Here is a tiny trained network, its code and every weight. The questions are about switching its units off for an input and a class, where a switched-off unit gives its printed mean instead of its output.

import numpy as np


def w(rows, s, z=0):
    codes = np.array(rows[::2]) - 128.0
    scale = np.full(codes.shape[1], s)
    scale[-1] = z or s
    return codes * scale


def f(y):
    return np.maximum(y, 0)


def log_softmax(a):
    a = a - a.max(-1, keepdims=True)
    return a - np.log(np.exp(a).sum(-1, keepdims=True))


def net(x, mask):
    res = np.array(x, float).reshape(1, 5) / 4 @ E
    y = f(res @ A[0][:, :-1].T + A[0][:, -1])
    res = res + np.where(mask, y, B[0][:, -1]) @ B[0][:, :-1]
    return log_softmax(res[-1] @ U[:, :-1].T + U[:, -1])


A, B = {}, {}
E = w([
[135,163,133,9,121,156,34,44,159],'x0',
[75,214,169,95,122,108,216,91,84],'x1',
[144,122,147,172,2,67,167,154,154],'x2',
[181,140,180,101,142,20,112,84,35],'x3',
[151,124,181,142,66,228,109,99,54],'x4',
],0.0091)
A[0] = w([
[121,118,120,176,101,151,134,139,129,84],'neuron 0',
[123,126,129,186,90,160,151,164,121,102],'neuron 1',
[82,177,104,78,149,142,181,132,254,98],'neuron 2',
[118,126,117,153,185,98,149,148,150,97],'neuron 3',
[137,105,127,186,74,160,167,144,123,90],'neuron 4',
[123,180,150,79,17,103,184,99,68,131],'neuron 5',
[120,146,132,115,121,102,157,120,129,113],'neuron 6',
[120,132,118,85,142,221,86,121,185,97],'neuron 7',
[111,152,137,115,147,166,155,119,63,99],'neuron 8',
[128,121,134,210,92,145,150,156,152,135],'neuron 9',
[120,123,123,177,85,127,124,137,119,122],'neuron 10',
[118,108,116,213,191,88,174,172,157,101],'neuron 11',
[119,143,140,130,130,124,146,119,84,128],'neuron 12',
[125,145,134,117,161,137,150,123,71,73],'neuron 13',
[116,141,120,89,139,181,118,119,181,144],'neuron 14',
[122,142,133,118,153,164,143,115,55,133],'neuron 15',
[121,137,147,107,87,116,144,113,121,58],'neuron 16',
[133,122,138,107,152,146,146,122,113,97],'neuron 17',
[131,125,137,122,118,108,127,130,157,1],'neuron 18',
[142,94,122,157,123,54,81,147,148,98],'neuron 19',
[121,117,118,178,114,140,158,141,134,153],'neuron 20',
[142,101,126,118,122,148,50,128,138,169],'neuron 21',
],0.018,0.0048)
B[0] = w([
[121,94,143,158,108,103,132,99,106,175],'neuron 0',
[161,64,177,164,92,97,140,127,90,203],'neuron 1',
[125,28,138,123,184,119,212,149,254,228],'neuron 2',
[135,197,72,96,157,160,163,124,107,186],'neuron 3',
[151,62,180,182,67,113,139,123,101,210],'neuron 4',
[63,225,197,61,61,152,185,145,156,252],'neuron 5',
[113,164,140,142,101,160,136,125,80,161],'neuron 6',
[38,106,67,161,107,173,28,141,110,221],'neuron 7',
[162,131,195,128,200,84,86,103,124,179],'neuron 8',
[167,77,139,195,77,106,162,135,85,220],'neuron 9',
[125,80,148,131,88,106,116,102,121,180],'neuron 10',
[85,181,14,122,152,152,213,118,40,245],'neuron 11',
[133,151,183,127,160,158,150,116,127,169],'neuron 12',
[150,126,167,123,211,126,131,132,135,169],'neuron 13',
[93,83,117,166,129,160,93,158,182,194],'neuron 14',
[154,153,165,185,206,107,86,138,125,186],'neuron 15',
[84,150,136,87,106,116,122,127,144,162],'neuron 16',
[171,105,158,144,148,153,119,153,117,148],'neuron 17',
[173,100,143,108,140,121,125,124,136,136],'neuron 18',
[237,147,105,47,112,88,119,111,153,196],'neuron 19',
[150,70,152,141,132,128,156,98,77,192],'neuron 20',
[151,160,94,122,89,116,14,125,124,196],'neuron 21',
],0.021,0.017)
U = w([
[91,222,253,47,74,117,160,141,121,211],'0',
[165,192,234,124,233,122,96,128,94,114],'1',
[172,79,182,163,53,76,185,105,38,224],'2',
[98,54,108,121,163,160,126,204,211,234],'3',
[149,167,53,89,179,142,217,126,46,7],'4',
[94,123,101,138,103,179,5,170,125,43],'5',
[248,153,93,30,80,52,77,113,135,114],'6',
],0.007,0.0013)

Each question gives the input, the list of numbers given to net, and the class t.
The units are the neurons (one row each of A and B). Each row of codes is followed by its name. A weight is (code - 128) times the scale printed after its matrix; where a second scale follows, it is the last column's (A, B and U).
mask holds one flag per neuron, in row order. A switched-off neuron (its flag False) gives its mean, the last column of its row in B, instead of its output. The means were averaged over made-up inputs and are rounded, as every weight is.
A unit's drop is (log p(t) with every unit on - log p(t) with that unit switched off) / (log p(t) with every unit on - log p(t) with every unit switched off).
The circuit of an input: a set's keep is (log p(t) with only the set's units on - log p(t) with every unit switched off) / (log p(t) with every unit on - log p(t) with every unit switched off). Starting from the 12 units with the biggest drops (on a tie, the unit counted first), units are removed one at a time, each time the one whose removal leaves the highest keep (on an exact tie, the one counted first), for as long as the keep stays at least 0.8.
units of the circuit, in order: the units of the circuit, biggest drop first
unit that matters most: the unit with the biggest drop
top k neurons: the k neurons with the biggest drops, biggest first
drop when u is switched off: that unit's drop, to one decimal
input [-3,-7,-4,-3,6], class 5: unit that matters most : neuron 7
input [-4,-5,-6,1,8], class 1: units of the circuit, in order : [neuron 15; neuron 8]
input [-2,2,5,-2,-6], class 4: top 2 neurons : [neuron 11; neuron 3]
input [-2,1,-2,-1,5], class 1: top 2 neurons : [neuron 15; neuron 8]
input [-4,8,-7,6,-7], class 1: top 2 neurons : [neuron 8; neuron 13]
input [6,6,-2,1,6], class 0: top 2 neurons : [neuron 5; neuron 16]
input [5,1,-8,3,7], class 1: top 3 neurons : [neuron 8; neuron 15; neuron 13]
input [2,0,0,4,-5], class 6: top 2 neurons : [neuron 11; neuron 5]
input [0,-4,-7,4,7], class 1: top 2 neurons : [neuron 15; neuron 8]
input [7,-8,6,-1,-6], class 6: top 2 neurons : [neuron 19; neuron 21]
input [-4,3,-7,-7,-3], class 3: top 2 neurons : [neuron 2; neuron 14]
input [-1,-4,2,6,-5], class 6: drop when neuron 19 is switched off : 1.0
input [-1,3,-4,-8,-7], class 3: drop when neuron 2 is switched off : 5.2
input [4,8,-1,2,0], class 0: units of the circuit, in order : [neuron 5]
input [-5,1,-6,-7,-7], class 4: drop when neuron 11 is switched off : 6.5
